Below is a small trained network, with its code and all its weights. Each question gives an input and a target symbol and asks what happens when units are switched off, that is, made to give their printed mean instead of their output.

import numpy as np


def w(rows, s, z=0):
    codes = np.array(rows[::2]) - 128.0
    scale = np.full(codes.shape[1], s)
    scale[-1] = z or s
    return codes * scale


def f(y):
    return np.maximum(y, 0)


def softmax(a):
    e = np.exp(a - a.max(-1, keepdims=True))
    return e / e.sum(-1, keepdims=True)


def log_softmax(a):
    a = a - a.max(-1, keepdims=True)
    return a - np.log(np.exp(a).sum(-1, keepdims=True))


def net(x, mask):
    ids = ['ΔΘΣΨαβγεζηλμξπτφ'.index(c) for c in x.split()]
    T = len(ids)
    res = E[ids] + P[:T]
    u = 0
    for l in range(3):
        r = res
        for j in range(2):
            rows = slice(3 * j, 3 * j + 3)
            q, k, v = (r @ M[l][rows].T for M in (Q, K, V))
            z = softmax(np.where(np.tri(T) > 0, q @ k.T / 3**0.5, -1e9)) @ v
            o = O[l][rows]
            res = res + np.where(mask[u + j], z, o[:, -1]) @ o[:, :-1]
        u += 2
        y = f(res @ A[l][:, :-1].T + A[l][:, -1])
        res = res + np.where(mask[u : u + 4], y, B[l][:, -1]) @ B[l][:, :-1]
        u += 4
    return log_softmax(res[-1] @ U[:, :-1].T + U[:, -1])


Q, K, V, O, A, B = {}, {}, {}, {}, {}, {}
E = w([
[155,209,103,67],'Δ',
[83,123,123,136],'Θ',
[111,176,116,102],'Σ',
[46,133,120,110],'Ψ',
[168,167,105,107],'α',
[251,103,110,185],'β',
[87,203,114,67],'γ',
[103,111,125,153],'ε',
[106,171,117,103],'ζ',
[20,79,132,153],'η',
[118,185,112,93],'λ',
[111,169,116,103],'μ',
[140,85,125,180],'ξ',
[108,118,123,143],'π',
[102,170,117,100],'τ',
[85,46,126,190],'φ',
],0.012)
P = w([
[145,169,254,111],'0',
[119,119,56,104],'1',
[76,218,86,246],'2',
[172,11,198,27],'3',
[78,135,57,73],'4',
[115,240,66,208],'5',
],0.0099)
Q[0] = w([
[78,107,245,109],'L0H0',
[173,3,78,67],'L0H0',
[154,168,83,64],'L0H0',
[182,72,42,119],'L0H1',
[51,149,148,154],'L0H1',
[112,90,153,113],'L0H1',
],0.0084)
K[0] = w([
[225,199,242,182],'L0H0',
[136,96,140,2],'L0H0',
[167,135,16,49],'L0H0',
[249,96,159,242],'L0H1',
[23,160,168,115],'L0H1',
[132,97,143,82],'L0H1',
],0.0065)
V[0] = w([
[104,207,63,179],'L0H0',
[104,110,3,163],'L0H0',
[117,146,164,108],'L0H0',
[100,178,80,170],'L0H1',
[138,132,124,147],'L0H1',
[88,85,74,74],'L0H1',
],0.0079)
O[0] = w([
[123,56,65,137,191],'L0H0',
[137,124,3,122,123],'L0H0',
[157,92,195,123,129],'L0H0',
[172,217,66,175,142],'L0H1',
[112,142,132,149,149],'L0H1',
[141,26,54,133,6],'L0H1',
],0.0056,0.002)
A[0] = w([
[3,122,39,213,27],'L0N0',
[35,60,152,72,142],'L0N1',
[77,191,105,124,115],'L0N2',
[138,168,55,125,254],'L0N3',
],0.007,0.0039)
B[0] = w([
[255,230,125,117,214],'L0N0',
[8,149,250,146,171],'L0N1',
[136,109,80,166,175],'L0N2',
[76,117,67,188,254],'L0N3',
],0.006,0.0067)
Q[1] = w([
[149,197,164,130],'L1H0',
[168,201,149,146],'L1H0',
[46,153,176,119],'L1H0',
[64,105,90,71],'L1H1',
[142,154,64,131],'L1H1',
[125,253,161,173],'L1H1',
],0.013)
K[1] = w([
[115,123,197,19],'L1H0',
[124,76,196,36],'L1H0',
[68,169,133,132],'L1H0',
[34,182,45,135],'L1H1',
[133,79,79,67],'L1H1',
[98,80,210,10],'L1H1',
],0.012)
V[1] = w([
[205,92,129,146],'L1H0',
[204,86,133,154],'L1H0',
[154,136,106,194],'L1H0',
[191,57,146,235],'L1H1',
[255,202,96,81],'L1H1',
[162,102,76,222],'L1H1',
],0.0084)
O[1] = w([
[174,136,122,139,111],'L1H0',
[211,174,114,163,122],'L1H0',
[162,136,163,177,128],'L1H0',
[195,253,182,205,125],'L1H1',
[254,74,84,96,188],'L1H1',
[172,157,117,235,2],'L1H1',
],0.0082,0.0016)
A[1] = w([
[88,87,232,130,44],'L1N0',
[151,24,198,142,254],'L1N1',
[194,201,253,127,145],'L1N2',
[107,221,31,114,41],'L1N3',
],0.0065,0.007)
B[1] = w([
[254,67,108,184,173],'L1N0',
[112,197,184,146,233],'L1N1',
[32,42,99,37,253],'L1N2',
[177,59,186,155,215],'L1N3',
],0.0094,0.0076)
Q[2] = w([
[131,196,83,140],'L2H0',
[74,252,127,162],'L2H0',
[125,168,202,124],'L2H0',
[149,68,97,43],'L2H1',
[100,121,177,186],'L2H1',
[120,108,159,163],'L2H1',
],0.013)
K[2] = w([
[143,134,220,107],'L2H0',
[109,252,179,104],'L2H0',
[112,221,113,158],'L2H0',
[153,85,64,160],'L2H1',
[128,181,146,128],'L2H1',
[149,156,152,131],'L2H1',
],0.014)
V[2] = w([
[180,91,138,130],'L2H0',
[142,135,1,184],'L2H0',
[179,130,198,142],'L2H0',
[119,144,15,172],'L2H1',
[142,175,121,79],'L2H1',
[130,136,210,116],'L2H1',
],0.0051)
O[2] = w([
[142,148,125,156,121],'L2H0',
[141,109,253,123,11],'L2H0',
[119,163,84,159,134],'L2H0',
[152,80,58,110,45],'L2H1',
[117,135,132,126,126],'L2H1',
[115,154,187,165,170],'L2H1',
],0.007,0.011)
A[2] = w([
[52,138,201,204,255],'L2N0',
[61,179,202,151,30],'L2N1',
[135,126,210,119,38],'L2N2',
[3,53,119,34,161],'L2N3',
],0.0076,0.007)
B[2] = w([
[145,173,129,46,253],'L2N0',
[236,60,82,110,187],'L2N1',
[2,117,72,194,160],'L2N2',
[150,113,205,218,254],'L2N3',
],0.0092,0.012)
U = w([
[255,44,157,92,153],'Δ',
[65,154,134,129,113],'Θ',
[111,104,127,135,116],'Σ',
[60,138,163,207,25],'Ψ',
[167,113,80,38,162],'α',
[210,145,155,196,107],'β',
[140,72,173,221,2],'γ',
[78,168,120,84,143],'ε',
[110,106,128,144,110],'ζ',
[131,144,215,122,247],'η',
[130,102,132,130,116],'λ',
[109,111,128,131,128],'μ',
[121,187,142,123,101],'ξ',
[84,156,124,100,122],'π',
[108,106,133,155,89],'τ',
[196,176,135,20,142],'φ',
],0.0098,0.0062)

Each question gives the input, a string of symbols that net reads in full, and the target symbol t.
The units are the heads (3 rows each of Q, K, V and O) and the neurons (one row each of A and B). Each row of codes is followed by its name. A weight is (code - 128) times the scale printed after its matrix; where a second scale follows, it is the last column's (O, A, B and U).
mask holds one flag per unit, layer by layer, with each layer's heads first. A switched-off unit (its flag False) gives its mean, the last column of its rows in O or B, instead of its output. The means were averaged over made-up inputs and are rounded, as every weight is.
A unit's drop is (log p(t) with every unit on - log p(t) with that unit switched off) / (log p(t) with every unit on - log p(t) with every unit switched off).
The circuit of an input: a set's keep is (log p(t) with only the set's units on - log p(t) with every unit switched off) / (log p(t) with every unit on - log p(t) with every unit switched off). Starting from the 12 units with the biggest drops (on a tie, the unit counted first), units are removed one at a time, each time the one whose removal leaves the highest keep (on an exact tie, the one counted first), for as long as the keep stays at least 0.8.
units of the circuit, in order: the units of the circuit, biggest drop first
top k neurons: the k neurons with the biggest drops, biggest first
k most important neurons of layer l: the k neurons of layer l with the biggest drops, biggest first
heads that matter: for each layer, one digit per head in row order, 1 if its drop is at least 0.15 and else 0, layers parted by /
input Δ ε λ, target Δ: top 2 neurons	L1N3; L1N1
input α β η Δ, target η: heads that matter	10 / 00 / 10
input γ β η, target γ: units of the circuit, in order	L1H1; L2N3
input β β Δ π, target η: units of the circuit, in order	L1N1; L2H0
input μ π β β Δ, target Δ: top 4 neurons	L1N1; L1N3; L0N1; L2N2
input Ψ α β, target Ψ: units of the circuit, in order	L1H1; L1H0; L2N3; L0N0
input α Δ β, target α: top 4 neurons	L1N2; L1N0; L2N3; L0N0
input ε ξ ξ α, target η: units of the circuit, in order	L2H0; L0H0
input ζ ε β α β ζ, target α: top 3 neurons	L1N2; L2N3; L1N0
input β β β φ η, target η: top neuron	L0N1
input Ψ α α α λ Σ, target α: units of the circuit, in order	L1H1; L0H0; L2H1
input ξ ε Δ β Δ Θ, target β: heads that matter	10 / 10 / 00
input α γ α φ, target η: units of the circuit, in order	L1N1; L2H0
input Δ Ψ β, target Δ: units of the circuit, in order	L1H1
input Δ φ α β β, target β: top 3 neurons	L1N2; L0N0; L0N1
input ξ β π Ψ γ, target γ: top 3 neurons	L2N3; L1N1; L2N0
input β Δ β γ, target η: heads that matter	00 / 00 / 10
input μ ξ β η, target η: 2 most important neurons of layer 1	L1N2; L1N1
input α α β η β α, target η: heads that matter	00 / 11 / 10
input Δ β η ξ, target η: units of the circuit, in order	L1N1; L0H0
input α ζ β Ψ α Δ, target Ψ: units of the circuit, in order	L1H1; L2N3; L0N1; L0N0
input β φ β β β, target β: units of the circuit, in order	L1H1
input Σ β π ζ Δ, target Δ: top 2 neurons	L1N1; L0N1
input ξ ε η Ψ Ψ, target Ψ: top 4 neurons	L0N0; L2N3; L1N1; L0N1
